Below is a small trained network, with its code and all its weights. Each question gives an input and a class and asks what happens when units are switched off, that is, made to give their printed mean instead of their output.

import numpy as np


def w(rows, s, z=0):
    codes = np.array(rows[::2]) - 128.0
    scale = np.full(codes.shape[1], s)
    scale[-1] = z or s
    return codes * scale


def norm(h):
    return h / np.sqrt((h * h).mean(-1, keepdims=True) + 1e-5)


def f(y):
    return np.maximum(y, 0)


def log_softmax(a):
    a = a - a.max(-1, keepdims=True)
    return a - np.log(np.exp(a).sum(-1, keepdims=True))


def net(x, mask):
    res = np.array(x, float).reshape(1, 8) / 4 @ E
    u = 0
    for l in range(3):
        y = f(norm(res) @ A[l][:, :-1].T + A[l][:, -1])
        res = res + np.where(mask[u : u + 7], y, B[l][:, -1]) @ B[l][:, :-1]
        u += 7
    return log_softmax(norm(res)[-1] @ U[:, :-1].T + U[:, -1])


A, B = {}, {}
E = w([
[254,157,114,49,210],'x0',
[167,209,244,126,85],'x1',
[98,124,138,104,156],'x2',
[107,144,123,115,140],'x3',
[113,113,140,114,149],'x4',
[110,125,134,113,147],'x5',
[126,131,121,252,217],'x6',
[116,120,135,119,142],'x7',
],0.006)
A[0] = w([
[57,53,126,166,36,253],'0.n0',
[200,160,97,75,184,167],'0.n1',
[159,112,109,27,100,161],'0.n2',
[154,127,183,102,8,117],'0.n3',
[54,109,213,217,98,96],'0.n4',
[146,36,2,47,75,123],'0.n5',
[157,96,15,122,154,138],'0.n6',
],0.0076,0.0039)
B[0] = w([
[89,252,73,73,166,254],'0.n0',
[201,82,122,117,122,208],'0.n1',
[91,112,102,179,27,207],'0.n2',
[34,77,197,80,191,197],'0.n3',
[146,91,144,199,60,207],'0.n4',
[72,128,70,83,77,220],'0.n5',
[65,30,154,159,127,187],'0.n6',
],0.011,0.0071)
A[1] = w([
[140,101,142,142,185,36],'1.n0',
[107,128,157,143,122,146],'1.n1',
[195,179,139,169,175,87],'1.n2',
[117,110,8,138,136,212],'1.n3',
[146,126,185,208,98,188],'1.n4',
[134,137,121,38,51,253],'1.n5',
[50,163,124,212,132,133],'1.n6',
],0.014,0.0017)
B[1] = w([
[174,144,53,138,35,151],'1.n0',
[118,171,108,132,150,159],'1.n1',
[13,116,101,23,130,165],'1.n2',
[58,88,11,133,126,234],'1.n3',
[179,251,128,141,144,187],'1.n4',
[233,51,240,62,151,254],'1.n5',
[174,176,214,113,250,251],'1.n6',
],0.011,0.009)
A[2] = w([
[185,79,96,153,168,71],'2.n0',
[68,107,174,180,202,129],'2.n1',
[128,118,107,226,156,250],'2.n2',
[162,130,51,204,191,126],'2.n3',
[52,100,25,149,109,84],'2.n4',
[115,132,85,2,137,164],'2.n5',
[128,216,118,72,178,113],'2.n6',
],0.012,0.0026)
B[2] = w([
[90,166,149,170,56,150],'2.n0',
[103,93,109,11,143,173],'2.n1',
[223,184,73,139,200,158],'2.n2',
[128,5,132,224,192,167],'2.n3',
[238,163,243,122,102,195],'2.n4',
[77,210,67,216,112,244],'2.n5',
[93,71,92,142,31,220],'2.n6',
],0.012,0.011)
U = w([
[45,194,33,108,60,252],'0',
[72,163,200,40,118,156],'1',
[132,16,62,83,32,45],'2',
[220,86,216,79,94,112],'3',
[119,111,48,158,245,104],'4',
[152,247,163,136,199,26],'5',
[208,59,72,194,128,169],'6',
],0.013,0.002)

Each question gives the input, the list of numbers given to net, and the class t.
The units are the neurons (one row each of A and B). Each row of codes is followed by its name. A weight is (code - 128) times the scale printed after its matrix; where a second scale follows, it is the last column's (A, B and U).
mask holds one flag per neuron, layer by layer. A switched-off neuron (its flag False) gives its mean, the last column of its row in B, instead of its output. The means were averaged over made-up inputs and are rounded, as every weight is.
A unit's drop is (log p(t) with every unit on - log p(t) with that unit switched off) / (log p(t) with every unit on - log p(t) with every unit switched off).
The circuit of an input: a set's keep is (log p(t) with only the set's units on - log p(t) with every unit switched off) / (log p(t) with every unit on - log p(t) with every unit switched off). Starting from the 12 units with the biggest drops (on a tie, the unit counted first), units are removed one at a time, each time the one whose removal leaves the highest keep (on an exact tie, the one counted first), for as long as the keep stays at least 0.8.
units of the circuit, in order: the units of the circuit, biggest drop first
unit that matters most: the unit with the biggest drop
k most important neurons: the k neurons with the biggest drops, biggest first
k most important neurons of layer l: the k neurons of layer l with the biggest drops, biggest first
input [4,-7,-1,0,1,2,1,6], class 6: unit that matters most -> 2.n4
input [8,6,-7,-6,-2,-7,2,4], class 0: units of the circuit, in order -> [1.n2; 2.n5]
input [-4,0,-4,6,4,2,4,8], class 4: 3 most important neurons -> [0.n0; 1.n5; 2.n4]
input [8,-1,8,1,-6,5,-5,5], class 2: 2 most important neurons -> [1.n6; 2.n4]
input [2,1,1,-2,3,-5,5,2], class 0: 2 most important neurons -> [1.n2; 0.n5]
input [0,-7,0,8,-8,-4,1,-6], class 4: units of the circuit, in order -> [2.n6; 0.n6]
input [-3,4,0,-8,0,3,0,-5], class 1: 2 most important neurons -> [0.n3; 2.n5]
input [3,-7,4,-2,-5,6,-2,7], class 2: 3 most important neurons of layer 0 -> [0.n5; 0.n0; 0.n6]
input [-1,2,3,7,-8,-5,-7,0], class 1: 3 most important neurons -> [1.n5; 0.n3; 1.n3]
input [-6,2,-5,-6,4,-4,6,-5], class 5: 3 most important neurons of layer 1 -> [1.n6; 1.n4; 1.n3]
input [-6,1,1,6,-4,0,0,-3], class 1: 3 most important neurons of layer 2 -> [2.n5; 2.n1; 2.n6]
input [-4,2,-3,6,4,0,-1,3], class 1: 2 most important neurons of layer 0 -> [0.n4; 0.n0]
input [4,-5,6,8,-4,1,0,7], class 2: 3 most important neurons -> [0.n5; 1.n6; 1.n4]
input [-5,0,5,-6,-1,-8,3,5], class 4: unit that matters most -> 0.n0
input [3,0,6,6,-3,5,5,-1], class 6: 3 most important neurons of layer 1 -> [1.n0; 1.n5; 1.n6]
input [1,-5,7,6,4,-5,-3,3], class 2: 2 most important neurons of layer 0 -> [0.n0; 0.n6]
input [3,-8,0,2,4,-8,5,-3], class 6: 2 most important neurons -> [2.n4; 0.n0]
input [-4,3,1,3,-4,5,4,0], class 5: 2 most important neurons -> [0.n4; 1.n6]
input [5,-6,6,3,-1,4,-6,1], class 2: 2 most important neurons -> [0.n0; 1.n5]
input [-8,7,4,-7,0,-1,1,-7], class 5: most important neuron -> [0.n4]
input [-6,6,1,8,-6,8,1,-1], class 5: 3 most important neurons -> [0.n4; 0.n5; 1.n6]
input [5,-4,1,-3,-6,-6,7,-2], class 6: 2 most important neurons of layer 2 -> [2.n4; 2.n3]
input [4,-5,2,7,8,1,-7,5], class 2: 2 most important neurons -> [0.n0; 1.n5]
input [4,0,-2,-7,-3,7,-1,8], class 2: 2 most important neurons -> [1.n6; 2.n4]
input [-1,2,-5,-6,1,-4,-3,4], class 1: 2 most important neurons -> [0.n3; 1.n3]
input [4,-4,-4,-3,8,1,0,3], class 2: 2 most important neurons of layer 1 -> [1.n6; 1.n4]
input [-7,4,-6,8,2,-4,-4,8], class 1: unit that matters most -> 1.n3
